Below are the code and all the weights of a small trained network. Each question names an input and a target symbol and asks about switching units off, where a switched-off unit gives its printed mean instead of its output.

import numpy as np


def w(rows, s, z=0):
    codes = np.array(rows[::2]) - 128.0
    scale = np.full(codes.shape[1], s)
    scale[-1] = z or s
    return codes * scale


def f(y):
    return np.maximum(y, 0)


def softmax(a):
    e = np.exp(a - a.max(-1, keepdims=True))
    return e / e.sum(-1, keepdims=True)


def log_softmax(a):
    a = a - a.max(-1, keepdims=True)
    return a - np.log(np.exp(a).sum(-1, keepdims=True))


def net(x, mask):
    ids = ['ΣΦΨΩβδμ'.index(c) for c in x.split()]
    T = len(ids)
    res = E[ids] + P[:T]
    u = 0
    for l in range(3):
        r = res
        for j in range(2):
            rows = slice(2 * j, 2 * j + 2)
            q, k, v = (r @ M[l][rows].T for M in (Q, K, V))
            z = softmax(np.where(np.tri(T) > 0, q @ k.T / 2**0.5, -1e9)) @ v
            o = O[l][rows]
            res = res + np.where(mask[u + j], z, o[:, -1]) @ o[:, :-1]
        u += 2
        y = f(res @ A[l][:, :-1].T + A[l][:, -1])
        res = res + np.where(mask[u : u + 4], y, B[l][:, -1]) @ B[l][:, :-1]
        u += 4
    return log_softmax(res[-1] @ U[:, :-1].T + U[:, -1])


Q, K, V, O, A, B = {}, {}, {}, {}, {}, {}
E = w([
[165,209,109],'Σ',
[182,128,169],'Φ',
[222,125,100],'Ψ',
[4,88,162],'Ω',
[69,216,140],'β',
[100,84,207],'δ',
[117,109,158],'μ',
],0.016)
P = w([
[66,126,2],'0',
[89,85,107],'1',
[75,103,133],'2',
[95,133,140],'3',
[78,130,171],'4',
[75,133,164],'5',
[79,120,186],'6',
[67,120,186],'7',
[62,135,183],'8',
[73,122,165],'9',
],0.0042)
Q[0] = w([
[94,134,35],'L0H1',
[232,175,248],'L0H1',
[134,123,118],'L0H2',
[78,163,79],'L0H2',
],0.018)
K[0] = w([
[184,142,108],'L0H1',
[80,178,253],'L0H1',
[131,142,139],'L0H2',
[93,154,199],'L0H2',
],0.02)
V[0] = w([
[156,159,115],'L0H1',
[80,146,72],'L0H1',
[155,81,254],'L0H2',
[160,205,121],'L0H2',
],0.0079)
O[0] = w([
[62,84,250,51],'L0H1',
[188,202,206,152],'L0H1',
[29,158,52,125],'L0H2',
[97,2,143,251],'L0H2',
],0.0042,0.0013)
A[0] = w([
[120,168,30,4],'L0N1',
[226,190,43,68],'L0N2',
[47,227,121,66],'L0N3',
[1,164,128,38],'L0N4',
],0.0093,0.0034)
B[0] = w([
[114,47,135,139],'L0N1',
[74,107,227,233],'L0N2',
[215,84,127,252],'L0N3',
[254,111,170,254],'L0N4',
],0.0096,0.0033)
Q[1] = w([
[252,47,81],'L1H1',
[244,19,191],'L1H1',
[247,110,154],'L1H2',
[197,166,54],'L1H2',
],0.014)
K[1] = w([
[84,168,107],'L1H1',
[8,96,209],'L1H1',
[219,78,178],'L1H2',
[208,142,111],'L1H2',
],0.016)
V[1] = w([
[43,127,208],'L1H1',
[191,84,79],'L1H1',
[164,249,81],'L1H2',
[200,141,175],'L1H2',
],0.014)
O[1] = w([
[99,187,83,184],'L1H1',
[196,114,141,113],'L1H1',
[69,9,108,67],'L1H2',
[83,161,222,253],'L1H2',
],0.013,0.011)
A[1] = w([
[130,146,153,254],'L1N1',
[151,80,35,148],'L1N2',
[58,135,9,176],'L1N3',
[98,113,89,53],'L1N4',
],0.012,0.0043)
B[1] = w([
[99,111,93,246],'L1N1',
[107,156,145,128],'L1N2',
[249,129,141,129],'L1N3',
[133,164,162,128],'L1N4',
],0.019,0.014)
Q[2] = w([
[137,111,89],'L2H1',
[126,90,154],'L2H1',
[12,203,185],'L2H2',
[161,4,40],'L2H2',
],0.018)
K[2] = w([
[36,153,132],'L2H1',
[158,135,92],'L2H1',
[178,51,44],'L2H2',
[114,248,199],'L2H2',
],0.018)
V[2] = w([
[126,169,128],'L2H1',
[217,85,142],'L2H1',
[67,226,245],'L2H2',
[79,41,145],'L2H2',
],0.012)
O[2] = w([
[182,130,100,146],'L2H1',
[131,84,189,119],'L2H1',
[39,254,177,244],'L2H2',
[31,107,60,168],'L2H2',
],0.0096,0.011)
A[2] = w([
[64,166,254,114],'L2N1',
[46,163,162,254],'L2N2',
[214,99,4,59],'L2N3',
[189,130,101,67],'L2N4',
],0.0073,0.0057)
B[2] = w([
[51,210,70,250],'L2N1',
[223,10,128,253],'L2N2',
[90,100,199,130],'L2N3',
[67,212,93,130],'L2N4',
],0.013,0.026)
U = w([
[112,202,203,56],'Σ',
[159,120,235,162],'Φ',
[186,143,24,123],'Ψ',
[181,87,135,255],'Ω',
[157,152,167,102],'β',
[30,109,253,113],'δ',
[94,90,98,84],'μ',
],0.0049,0.0076)

Each question gives the input, a string of symbols that net reads in full, and the target symbol t.
The units are the heads (2 rows each of Q, K, V and O) and the neurons (one row each of A and B). Each row of codes is followed by its name. A weight is (code - 128) times the scale printed after its matrix; where a second scale follows, it is the last column's (O, A, B and U).
mask holds one flag per unit, layer by layer, with each layer's heads first. A switched-off unit (its flag False) gives its mean, the last column of its rows in O or B, instead of its output. The means were averaged over made-up inputs and are rounded, as every weight is.
A unit's drop is (log p(t) with every unit on - log p(t) with that unit switched off) / (log p(t) with every unit on - log p(t) with every unit switched off).
The circuit of an input: a set's keep is (log p(t) with only the set's units on - log p(t) with every unit switched off) / (log p(t) with every unit on - log p(t) with every unit switched off). Starting from the 12 units with the biggest drops (on a tie, the unit counted first), units are removed one at a time, each time the one whose removal leaves the highest keep (on an exact tie, the one counted first), for as long as the keep stays at least 0.8.
units of the circuit, in order: the units of the circuit, biggest drop first
most important unit: the unit with the biggest drop
k most important neurons: the k neurons with the biggest drops, biggest first
heads that matter: for each layer, one digit per head in row order, 1 if its drop is at least 0.15 and else 0, layers parted by /
input Ω Φ Σ Σ Ψ Σ Ω Φ β Σ, target δ: 3 most important neurons => [L0N4 L0N3 L2N1]
input δ β Φ Φ β Σ, target δ: heads that matter => 01 / 11 / 00
input δ Φ Ω Ψ Σ Ω Φ Φ Φ, target Σ: heads that matter => 00 / 01 / 01
input Ψ Σ β Φ δ Ω μ β Σ, target Σ: 3 most important neurons => [L0N2 L2N1 L0N3]
input Ψ δ δ, target Σ: units of the circuit, in order => [L0N2 L2H2 L1H2]
input Σ μ Φ μ Ψ δ, target Ψ: most important unit => L1H2
input Σ Φ Ψ Ω β δ Σ μ μ, target Ψ: heads that matter => 01 / 01 / 11
input Σ δ Φ μ β β δ Ω Ω, target Ψ: 3 most important neurons => [L2N2 L2N1 L1N1]
input β Φ Σ, target μ: units of the circuit, in order => [L1H2 L2H2 L0N4]
input β Σ Φ, target δ: units of the circuit, in order => [L0N3 L1H1 L2H1 L0N4]
input β μ Φ Σ Φ Ψ, target μ: heads that matter => 10 / 11 / 01
input μ Φ Ψ Φ Φ β Σ, target Φ: heads that matter => 00 / 01 / 01
input μ Φ β, target Φ: 2 most important neurons => [L1N3 L0N4]
input Ψ δ Ψ Ω Ω Σ Σ, target Σ: units of the circuit, in order => [L0N2 L2N1 L2H2]
input Σ μ δ Σ Φ, target Ψ: most important unit => L0N2
input Ω Σ Ψ, target δ: heads that matter => 11 / 10 / 10
input β δ Σ Ψ μ δ Φ Φ, target μ: 2 most important neurons => [L0N2 L0N3]
input Ω β μ Φ Φ, target δ: 4 most important neurons => [L0N4 L0N3 L0N2 L2N1]
input β Ψ δ Φ Ω δ μ β β Ψ, target μ: 2 most important neurons => [L2N2 L0N3]
input Σ δ Φ μ Ω, target Σ: 2 most important neurons => [L0N4 L0N2]
input μ Ψ Σ, target Φ: 2 most important neurons => [L2N1 L1N3]
input Σ Φ Φ Φ μ β Φ δ Φ μ, target Ψ: 3 most important neurons => [L0N3 L2N2 L0N4]
input μ Σ Ψ Φ, target Φ: 2 most important neurons => [L2N1 L1N3]
